Here is a tiny trained network, its code and every weight. The questions are about switching its units off for an input and a class, where a switched-off unit gives its printed mean instead of its output.

import numpy as np


def w(rows, s, z=0):
    codes = np.array(rows[::2]) - 128.0
    scale = np.full(codes.shape[1], s)
    scale[-1] = z or s
    return codes * scale


def f(y):
    return np.maximum(y, 0)


def log_softmax(a):
    a = a - a.max(-1, keepdims=True)
    return a - np.log(np.exp(a).sum(-1, keepdims=True))


def net(x, mask):
    res = np.array(x, float).reshape(1, 5) / 4 @ E
    y = f(res @ A[0][:, :-1].T + A[0][:, -1])
    res = res + np.where(mask, y, B[0][:, -1]) @ B[0][:, :-1]
    return log_softmax(res[-1] @ U[:, :-1].T + U[:, -1])


A, B = {}, {}
E = w([
[147,154,126,184,91,64,167,95,130,175,68],'x0',
[122,151,109,159,130,87,129,247,147,144,107],'x1',
[46,100,152,97,157,93,142,102,123,81,93],'x2',
[128,193,176,105,135,105,205,137,143,179,187],'x3',
[142,79,80,145,62,162,133,94,207,164,117],'x4',
],0.011)
A[0] = w([
[84,124,119,98,126,115,156,185,169,136,160,75],'neuron 0',
[147,121,101,166,80,121,154,135,149,132,108,36],'neuron 1',
[107,141,143,144,93,78,196,57,152,176,87,12],'neuron 2',
[116,1,57,120,91,187,47,75,152,84,97,240],'neuron 3',
[171,128,86,181,81,136,121,238,167,162,128,133],'neuron 4',
[72,118,130,157,131,73,154,192,155,108,85,3],'neuron 5',
[70,121,176,59,246,148,113,168,92,52,178,157],'neuron 6',
],0.0094,0.0028)
B[0] = w([
[163,126,79,123,93,104,81,114,137,86,82,162],'neuron 0',
[102,147,104,119,188,115,123,147,154,141,118,157],'neuron 1',
[77,61,150,89,157,151,141,67,222,144,130,182],'neuron 2',
[213,1,112,163,43,157,140,56,159,67,147,253],'neuron 3',
[177,158,55,172,138,47,49,168,91,94,83,207],'neuron 4',
[164,116,164,131,89,170,171,84,146,161,192,169],'neuron 5',
[84,58,101,98,195,59,104,98,184,149,72,242],'neuron 6',
],0.0098,0.014)
U = w([
[69,110,136,93,193,97,124,127,171,199,96,134],'0',
[180,231,114,153,116,104,104,215,73,154,148,197],'1',
[87,149,137,123,103,227,137,176,95,81,140,2],'2',
[121,203,197,112,125,122,184,212,85,164,175,21],'3',
[162,88,165,122,60,238,186,52,169,146,254,179],'4',
[154,99,81,142,122,87,83,113,134,79,62,165],'5',
[113,104,157,167,115,137,97,154,40,80,101,75],'6',
],0.0095,0.0047)

Each question gives the input, the list of numbers given to net, and the class t.
The units are the neurons (one row each of A and B). Each row of codes is followed by its name. A weight is (code - 128) times the scale printed after its matrix; where a second scale follows, it is the last column's (A, B and U).
mask holds one flag per neuron, in row order. A switched-off neuron (its flag False) gives its mean, the last column of its row in B, instead of its output. The means were averaged over made-up inputs and are rounded, as every weight is.
A unit's drop is (log p(t) with every unit on - log p(t) with that unit switched off) / (log p(t) with every unit on - log p(t) with every unit switched off).
The circuit of an input: a set's keep is (log p(t) with only the set's units on - log p(t) with every unit switched off) / (log p(t) with every unit on - log p(t) with every unit switched off). Starting from all 7 units, units are removed one at a time, each time the one whose removal leaves the highest keep (on an exact tie, the one counted first), for as long as the keep stays at least 0.8.
units of the circuit, in order: the units of the circuit, biggest drop first
most important unit: the unit with the biggest drop
top k neurons: the k neurons with the biggest drops, biggest first
drop of u: that unit's drop, to one decimal
input [-4,0,2,-5,2], class 4: units of the circuit, in order => [neuron 3]
input [7,-2,-1,-7,2], class 4: units of the circuit, in order => [neuron 3; neuron 6]
input [3,3,1,4,3], class 0: top 3 neurons => [neuron 3; neuron 2; neuron 1]
input [8,-1,-1,-2,-1], class 0: units of the circuit, in order => [neuron 3; neuron 2]
input [6,1,-4,4,-8], class 3: units of the circuit, in order => [neuron 3; neuron 6; neuron 4]
input [-4,3,4,-5,2], class 4: units of the circuit, in order => [neuron 3; neuron 4]
input [4,5,-3,6,-1], class 1: top 2 neurons => [neuron 3; neuron 6]
input [5,-4,-5,-6,1], class 4: units of the circuit, in order => [neuron 6; neuron 3]
input [-2,8,-4,2,7], class 1: units of the circuit, in order => [neuron 3; neuron 6]
input [3,-5,4,-5,-1], class 4: units of the circuit, in order => [neuron 4; neuron 3]
input [4,-1,-7,6,4], class 1: top 3 neurons => [neuron 6; neuron 3; neuron 4]
input [0,5,-3,2,-6], class 1: top 2 neurons => [neuron 3; neuron 2]
input [8,-4,-5,4,-3], class 4: top 3 neurons => [neuron 6; neuron 4; neuron 2]
input [-3,-2,8,-2,-5], class 0: most important unit => neuron 6
input [3,-7,0,-2,-5], class 0: units of the circuit, in order => [neuron 3; neuron 4]
input [-2,7,1,1,-6], class 0: top 3 neurons => [neuron 3; neuron 6; neuron 5]
input [-1,-1,0,1,-7], class 0: top 2 neurons => [neuron 3; neuron 6]
input [4,-7,4,-7,-1], class 4: drop of neuron 3 => 0.1
input [0,-6,6,-2,7], class 4: drop of neuron 5 => 0.0
input [-3,2,7,-1,-4], class 0: drop of neuron 3 => 0.1
input [2,-4,3,3,-6], class 0: most important unit => neuron 3
